Rows and roughly how far along a hidden order each lies, from 0 to 15
[-113   -3   10   -6   -5  -20  -70   -8    2   22   36   26   45    3
   13   20   59  -29   68   59  -16    7  -17   25   51  -17   86]	5
[-59 -14  -5  -7  -9  -4 -17   4   1  26  22  21  83  15   7  19  53 -12
  96  51 -10   3 -23  11  41  -8  52]	10
[  5  22  23   2  -5 -29 -49 -32 -20 -13   0 -14 -60 -19   7  -3 -25 -19
 -59 -11  -3   8   4   3 -21 -13   8]	0
[-17 -22 -25  -8   4  13  34  34  23  17  -1  13  47  20  -5  16  34   8
  94  23  -1 -21  -1  -2  30   9   0]	15
[-12  16   2  -3  15   2  33  22  21  -8 -15 -29 -51 -12  -5  11 -57   6
  -9  -8   6 -31  23 -19 -23   9 -49]	8
[-33  31  28  -1   3 -18 -60 -12 -27  -4   4 -20 -53 -17  17  11 -18 -22
 -28   7  -6  -2   1   2  -6 -13  19]	0
[ -5  22  26   4  -6 -19 -55 -33 -25  -4   3  -9 -35 -18  11   2  -7 -19
 -62  -6  -4  17  -6   6 -13 -10  30]	0
[-47  -9 -21  -7   5  12  39  40  26  17   3  12  45  17  -4  23  24  10
  99  36  -2 -24  -7  -3  33   5  13]	15
[-34 -18 -12  -4  -1  10   7  26  17  14  17  24  65  21   0  10  52   7
 107  49  -4  -3 -13   4  44   3  24]	14
[-75  32  12  -6  26 -13 -15  20  18   5  -8 -39 -71 -17   8  50 -55 -14
  14  28  -2 -40   8 -17   3  -5  -9]	6
[-10  19  25   2  -4 -18 -63 -40 -24  -3  10   1 -34 -14  14  -7  -3 -17
 -59  -3  -6  20   0   3  -5 -15  20]	0
[-58 -19  -1  -7  -7   2 -17   9  10  22  22  34  81  18   4  14  67  -7
  80  39  -9   2 -17  13  46  -6  53]	10
[-52  20  23   1  -2 -26 -74 -30 -18   6  10 -19 -29 -17  13  15  -2 -30
 -42  23  -8  -1  -4   5   9 -15  40]	0
[-81  15 -26  -8  22   4  33  43  31  12   2 -18  13   6  -1  42 -23   7
  87  33   1 -43  12 -11  24   6  -7]	13
[-40  23  -4  -4  19  -8  26  24  15   1 -14 -44 -60 -18   6  25 -62   0
 -21   6   5 -30  22 -14 -13   2 -31]	7
[-89  12 -22  -9  21   9  24  44  31  18  18   5  46  12   4  35  24   8
 114  55  -5 -33  -6  -4  44   5  10]	15
[-49  -7  -9  -9  18   4  58  44  34  12  10  -8  10  12  -7  36 -14  13
  76  35   2 -36  -4 -10  23   5 -14]	14
[-35  27  21  -1  16 -18 -24  -2   4 -10  -6 -45 -71 -21   7  20 -60 -12
 -32   4  -1 -23  16  -6 -14  -4 -12]	3
[-32   1 -25   0  14  15  51  40  24   7  -7 -23  14   7  -3  22 -31  13
  45  10   6 -38  21 -17   3  15 -36]	13
[-10   8  19  -1 -15 -16 -51 -38 -20   0  16  19   7  -3  10 -12  27 -33
 -37   3  -7  29 -18  13   9 -14  43]	2
[-32  14  14   3  -6 -23 -66 -36 -20  -1  13   2 -11 -12  17  -6  16 -27
 -47  -7  -8  12  -3   8   4 -17  52]	1
[-33  19   3  -5  24  -7  33  17  19   1  -7 -46 -55 -17   4  28 -65  -2
  -2  12   4 -36  26 -18 -10   4 -26]	7
[-28  24  26   1   2 -20 -70 -32 -20  -4   2 -12 -46 -17  14   7 -10 -30
 -73   2  -7   6   2   2  -9 -13  30]	0
[-37  36   9  -2  20 -10  -7  13  14  -3  -5 -47 -81 -26   6  31 -44 -12
  -5   5  -1 -36  16 -11 -10  -1 -14]	5
[-126   43   25   -4   18  -27  -61   -8    0    8   12  -28  -61  -25
   20   42  -33  -32  -11   49  -12  -28    8   -3   18  -15   40]	1
[-127   26  -20  -16   34  -10   13   61   51   29   21  -21    6   -1
    6   81   -3  -20  127   93   -9  -81   -4  -12   48    3   23]	13
[-78   8 -16 -14  26   2  41  45  34  10   4 -17 -10  -4  -6  45 -36   2
  86  43   1 -56  12 -14  20   6 -17]	12
[-13 -24   9   1 -18   4 -17  -6 -10  12  14  31  63  13   2 -13  75   0
  43  15  -7  22 -26  13  23  -3  37]	9
[-55  15  33   3  -4 -22 -92 -32 -21   8  20  13  -5 -12  17  11  14 -26
  -5  33 -11   5 -18  11  17 -15  45]	1
[-119   -4  -15  -13   17   -1   18   45   38   31   21   -5   42   13
    0   53   25   -1  127   65   -8  -46   -2   -3   50    1   29]	15
[-36 -21 -18  -6  -4   0  13  21  14  20  17  21  75  20  -4  10  59   0
  95  36  -5   2 -16   7  39   2  32]	13
[ -54   27   34    1   -5  -24  -74  -31  -17    1   11  -14  -26  -18
    9    4    6  -28 -127   23  -10    4  -10    6   11  -14   42]	0
[ -5  -1  22   4 -16 -18 -51 -35 -22  -2  16  18   8   2   7 -18  37 -16
 -50   6  -5  37 -13  16  12 -11  37]	2
[ -2 -24 -19  -7   1   9  24  26  15  13   9  38  68  22  -9   5  49   9
  81  36  -4  -6 -23   5  34   4  -5]	14
[-37  -7   8   1 -13  -7 -41 -17 -15  10  29  41  42   7   6  -5  66 -16
  34  29  -8  23 -29  14  31  -8  55]	6
[  6 -16 -23  -6   6  11  53  44  26   9  -1   4  39  11  -8  14   6  13
  70  12   4 -23  10  -6  14  11  -7]	15
[-60  41  19  -6  13 -17 -34 -10   7  -4   0 -38 -71 -25  12  34 -59 -14
 -31  17  -3 -27  16  -5  -4  -7  -1]	3
[-82  46  11  -6  22  -7   5  16  24   5  -4 -34 -66 -25  11  45 -54 -11
  13  43  -2 -40  13 -17   5  -2   1]	7
[-56  35  28   0   6 -25 -46 -22 -11  -4   0 -18 -57 -24  17  15 -35 -24
 -34   8  -5 -12   7  -2  -7 -11  20]	1
[-104   -5  -18  -11   16    7   15   42   30   24   16    4   56   14
   -7   42   22    6  127   63   -5  -38   -6   -2   46    5   18]	15
[-85  48   8  -5  19 -23 -35   7  12   7   0 -34 -77 -24  14  48 -48 -24
  -4  34  -4 -40  15 -11   3  -5  12]	3
[-63  27   5  -6  25  -8  13  26  23   6  -7 -45 -54 -19   9  39 -53  -2
  16  40   1 -47  19 -22  -3   1 -18]	8
[-54 -16  -4  -7  -2  -5 -15  12  14  22  28  31  71  18  -1  13  63  -3
  94  53  -9   7 -10  10  49  -4  55]	11
[ 48 -13 -25  -1   9  20  66  38  24  -1 -15 -12   6   7 -11  -1 -26  24
  32 -14   6 -19  16 -13  -9  16 -40]	14
[-55  36  -4  -7  20 -11  -6  -3  18   1 -14 -50 -77 -22   7  28 -55 -12
  -9  16  -1 -38  13 -18  -5   0  -4]	5
[-64  -6  16  -5  -9 -11 -46  -1  -5  21  30  34  68   9  13  12  72 -13
  84  48 -13  16 -23  13  43 -12  78]	7
[-31  -4 -13  -4  13  15  40  40  22  10  -2  -2  25   9  -6  24  -9  16
  82  14   3 -30  -1  -7  15  11 -21]	15
[-50  24  17  -2  21 -11  -8  13  13  -2  -2 -40 -74 -24   9  33 -61 -11
 -11  14   0 -28  19 -10 -11  -4 -14]	5
[-60 -12  -3  -7  -5  -5 -16   2   3  19  32  35  74  16   0  10  74 -12
  81  50  -8   6 -27  13  34  -5  51]	10
[-28  -6  16  -1 -14  -7 -49 -19 -16   9  30  30  48   7   4  -1  66 -20
  33  32 -10  19 -30  16  28 -10  63]	5
[-98  43   8 -11  31  -8   1  40  30  11  -6 -37 -44 -16  11  51 -55  -7
  60  31  -2 -54   9 -17   8   0 -11]	9
[-65  39  30  -1   9 -20 -16  -4   6  -5  -4 -35 -66 -24  10  26 -42 -20
 -40   8  -2 -22  10  -7 -10  -7  -4]	2

New part:
[ -2  -2 -18   0  16 -10  29  99  12   2  13  -7   5  40 -13  -8  -2   6
  14  12  -6  18  -1  29  12   9  17 -17   5   9 -45   3   7  19   9  -3
   3  20 -15  21 -12  19 -32  18 -34  -6  -1 -63  26   3   0   5 -33  19
   4  15   5  18  -5  21  -7  19  17   1  -5 -10   7   1 -19 -36 -22  -1
  -2  23  19  15  -1  40  13 -33   5  21  13   3  20  21  37   3  23  12
 -10  31  31  34  -3  72  35  16 -15 -10  -6 -32 -12  -3   0  17  -5 -65
   6  -5  12  -6  -1  23   2  14   1 -23   0   6 -12  27 -11   3 -27 -15
   7  -5   2 -42  12  25 -24]	11
[ -2   0  11  18  -4   1 -12 -14 -11  -4   6  -1   1   0  19   7  -8  -5
 -29 -11 -22   7 -25  12   1  -3 -18   9  10 -17  10  12   8  18  -2   1
  -1 -37   0  -7  15  10  10   7 -15   7   5 -67  17  -6  13   0  50   9
  -2 -27   4 -12 -12  -6  -7   8  -1  -8   8 -16  10  -2  22   0   4  -5
  -9 -17  -7  -7 -11 -46 -15 -30   4 -22 -13 -20   7  -7  -8  -6  32  16
  10 -83   3  69  22 -41  -5 -15  20 -21 -11   1  -9  13 -10  -2   5  -8
  -2   2   7  10  -6 -33   4 -10  24   1  -5  14 -10 -21 -36   0  15 -56
 -27  15   6   8 -10 -95  19]	2
[   6    1  -26  -16    5  -10    2  -29    4  -23   -9   13    4   22
   -4   -3    1  -25   15   28   -3   -1  -23  -34   15   -4   42    4
  -28  -23  -42  -12   17    9   -3    0    2   41  -16   -5    5    1
  -31   17   16   51    1 -120  -24   -6  -13    0   10  -46  -13   -9
    9   19    0   17    0   17   42   25    9  -19   10    2   14   16
   13  -26    4  -15   -2    4   -5    0   -3   23   -5   34  -12  -15
   17  -16   52   -4    3  -40   -5   49   18  -52  -18  -10   11   -2
   19   98   10  -26  -22  -24   14  -23  -31   11   -8   -1   -6   11
   -1    1   -4    0   17   28   -7   -5   12  -19    8  -19    6   28
  -73  -16    0   34   -5   30    8]	10
[   2   -8   18    1    4  -26   23   39  -13   30   -5  -11   -8  -51
   15    7    0   18  -13  -27   39   13   18    5   -4   -5  -32  -25
   23  -14   -9    1  -13  -33   -7   -8    0  -38   -8   22    3    8
    5  -12  -11  -32    3 -107   22    0   29    6   -2   48   15    1
   -9    3  -16   -1   -4  -29  -35  -10    3   26   -8   -4  -25  -14
    2   11    3    4   13    1    5   17   -4   -8   18  -18   39    1
   -5   20   -2    0   99   14   20  -30   -8   12   22   31  -19   18
   36  -79   -1   21   23   26  -10   12   19  -11   10    1  -10  -12
    7    4   17   -9  -28  -16    2   -6  -15   48  -15   13    0   -7
   37   14    3  -20  -14  -11    4]	1
[  -1    0   -1   -8    0    1   11  -30   10  -15    0    8    1   22
  -16   -1    3  -17   -6   14    6  -13   -1    6   -8  -12   -4   13
   -2   22  -12  -12   -4   -2    2    2    1   43   23   12   21    4
   -1   10   37   12   -1  -42   -9   -2  -18   -4   20  -30   -7   13
   -7   44    4    0   -3   24   25   14    4  -14   -4   11  -14   20
    0   -3   15   -2    1  -13    0  -21   16   49   -2    6  -39   23
   15    4  -20   23  -71  -17   -6  -22   48 -101    3    4   -4    2
  -13   15    1    0    8  -18   13    4   -5  -34   -7   -1  -10   -1
   -8   23   -9    0    0  -16    6   16  -13  -28  -12   -8    7  -48
  -15   21   -8   27   -1   64  -15]	1
[ -2   1   7  -5  -6  17  -9 -24   6   1   0   4   0  -6  -4  -2   3   4
   7  10  19 -18   0  10  -5   1  -6  14  -1  15  11  -1  -8  -9   1   4
  -1  16   2  -7  -3 -13   5  -1   8  -8  -1 100  -9   7 -14  -2  -3  -2
  -2   1   1  16  13  -7   6  -5  -5   2  -4   1  -3   1   5   9   1   1
   6   3  -9   0   2  11   5   5 -10 -24  -5  14  -4 -10 -27   2 -55   7
 -14  33   1 -25 -11  -1  -6   0 -19  10  -3   1   1  -4   6   2   2  31
  -3   2  -1   4  -3   3 -10   2  -9 -15  -3  -5   7 -13   6   8   0   9
  14  -1  -7  -3   9  29  -6]	5
[  -1    2   -3   -9    5    6  -13   13   18  -26   13   -2    7   42
  -11   -5   -6  -12    0   20  -32   14  -17  -54   15    6   23    5
  -12  -22  -26   -7   20   21    5   -9    4   -8  -47  -10   -8   17
    1    0   24   40   -2   65   12   -1   -3    0  -58    3   -4   -3
   13    8    3   14    1   13   19    7   -8  -15   11    5    8   12
  -13  -26  -10   -5    5    6   -9    6   25  -15    0   41  -28  -60
   11   -1   30   30  -51  -33   16   45   27   38   19   21   34  -12
  -47   70    2  -31  -51  -14    6   -9    0 -115   -6   -2   18   30
    3   -5   -2   12   -1   24  -25   12   10   30   39  -12  -18   48
  -18  -28    2   14    6  -43  -13]	15
[  0  -3  21 -10  -4   1   7  -4   2  12  -4   0  -3 -20  -5   1   2   5
  -8   2  12  -9  12  -9  -4  -4 -18   1   5   2   6  -5  -7 -23  -2  -6
   0  -1 -13   3   1  -4  14 -15  24  -8  -1  21   3   5   0   0 -16   5
   3   4  -5  24   4  -5   6 -18  -8   0  -3  11  -7   4  -8  15  -4  -2
   7   5   0  -3   1  11  12  14   0 -12  -3 -11  -3  -1 -14  16 -27 -12
   7  14   4 -19  14   4 -15   6 -10 -11   1   9   3   5   4   1  12  -7
  -2   3  -4   7   1   5  -4  -1 -29 -13  -8  -2   5  15  21   6  -2  29
  23  -2  -5   0   4  21  -6]	5
[ -4   1  23 -13  -6  16  -6 -19  17  -6   5  -2   1  21 -21  -2  -3  -6
  -6  19   1  -8  12 -43  -3  -2   1  11  -4   7   4 -11  -1 -17   4 -10
   2  10 -24  -4  -8   2  27 -19  52  13  -6 127   4   5  -9  -4 -51  13
   0  15  -1  27  12  -6   9  -5  -4   0  -8   6  -6   9  -4  27 -10  -8
   5   6   1  -7  -1 -21  29  21  -1  12 -25 -42  -4   3 -19  39 -99 -29
  20  41  16  -1  17   9   0  -4 -70  24   5   1 -17  -9  11   0  17 -68
  -7   3   6  24   1  15  -7   8 -26   1 -16  10  12  27  61  -2  -8  52
  21 -15  -7  19  10  24 -18]	10
[  -2   -1   23   19   -6    2  -11  -18  -11    3    9   -2   -2  -17
   24    9   -6    4  -37  -21  -18    5  -17   20   -7   -4  -43    6
   23  -12   12   12    2    9   -3    1   -1  -45    1   -3   22    6
   22   -1  -10   -5    6  -27   27   -4   12    1   40   22    4  -26
   -1   -4  -14   -9   -7   -3  -15  -10    4   -3    5   -1    9    3
   -1    2   -6  -14   -6  -12  -10  -48   -9  -26    7  -35  -10  -14
    2   -2  -28    5   21   27   11 -106   11   34   42  -38  -14  -11
   24  -51  -14   13    1   21  -10    5   18  -13    0    3    3    7
   -6  -32    4  -11    5  -16   -7   14  -21  -15  -39    5   15  -69
  -10   24    4    1  -10 -100    8]	0
[  0  -5  20 -12  -7  14  -3 -38  -5  30 -14   8  -6 -59  12   1  11  24
  16  -3  50 -30   9  25 -11   2 -20   2   8  12  19   2 -22 -26  -9   4
  -4   0 -11  -2   3 -33  -3 -12  -3 -36   3 117 -13  14  -7   1  -2   4
   4  -9  -3  27  13 -12   8 -41 -31   0  -5  20 -10  -5  -4  14   8   5
   9  13 -17   4   6  48  -2   0 -17 -54  25  25 -15 -20 -41 -12  -3  29
 -28  79 -15 -57 -10 -28 -27  11  48 -14  -5   7  20  15   4  -1  15 113
  -1   6 -16  -2  -1   0 -16  -7 -35 -47  -9 -29   7 -21  -1  24   3  11
  44 -16  -9 -25  12  42   0]	1
[   6    3  -25   -1    3    1  -11  -39   -8  -15  -11   14    2    5
   11    0    2  -15   12   16    4   -6  -28    7    8    0   40   10
  -23  -18  -13    1   10   19   -3   11   -2   19    8  -15    8  -11
  -27   20  -17   27    4 -104  -28   -5  -12   -1   57  -47  -12  -23
    8   -6   -2    6   -2   12   28   13   14  -20   11   -4   29    2
   18  -13   -2  -19  -14    4   -3  -15  -29    1  -10   -4   -2    8
   11  -27   25  -31   28    3  -23   10  -13   -7  -34  -60   -1   -7
   49   60    2  -13   -8   -8   -3  -20  -31   91   -6    0   -6   -1
   -5  -16   -6   -7   33   20    4  -10   12  -57  -26   -8   17  -11
  -60    1    2   19  -10   -1   23]	5
[ -5  -1   4   5   2  12   1  43  12  13  12  -5   1  11  -6  -5   1  23
  10 -11   3   1  15  24  -3  10  -6  -7  13  27   6   6  -8   7   7   0
   1   4  -7   7 -14  -2   1  -3 -13 -29  -2 127  19   9  -2   1 -47  33
   8  12   1   3   7   0   1  -7 -19  -9 -14  10  -2  -1 -16 -19 -17  10
  -4  22   5   9   3  43  16 -34  -6 -11  10  15  -7  13 -19   8 -29  33
 -12  48  13  13   6  39  20   9 -21 -31  -9 -11   0   5   2  16  17 -36
   6  -2   9  -3   2  16  -5  12 -14 -37  -4  -3  -8  12   9  15 -20   0
  53  -4  -2 -43  18  12 -23]	9
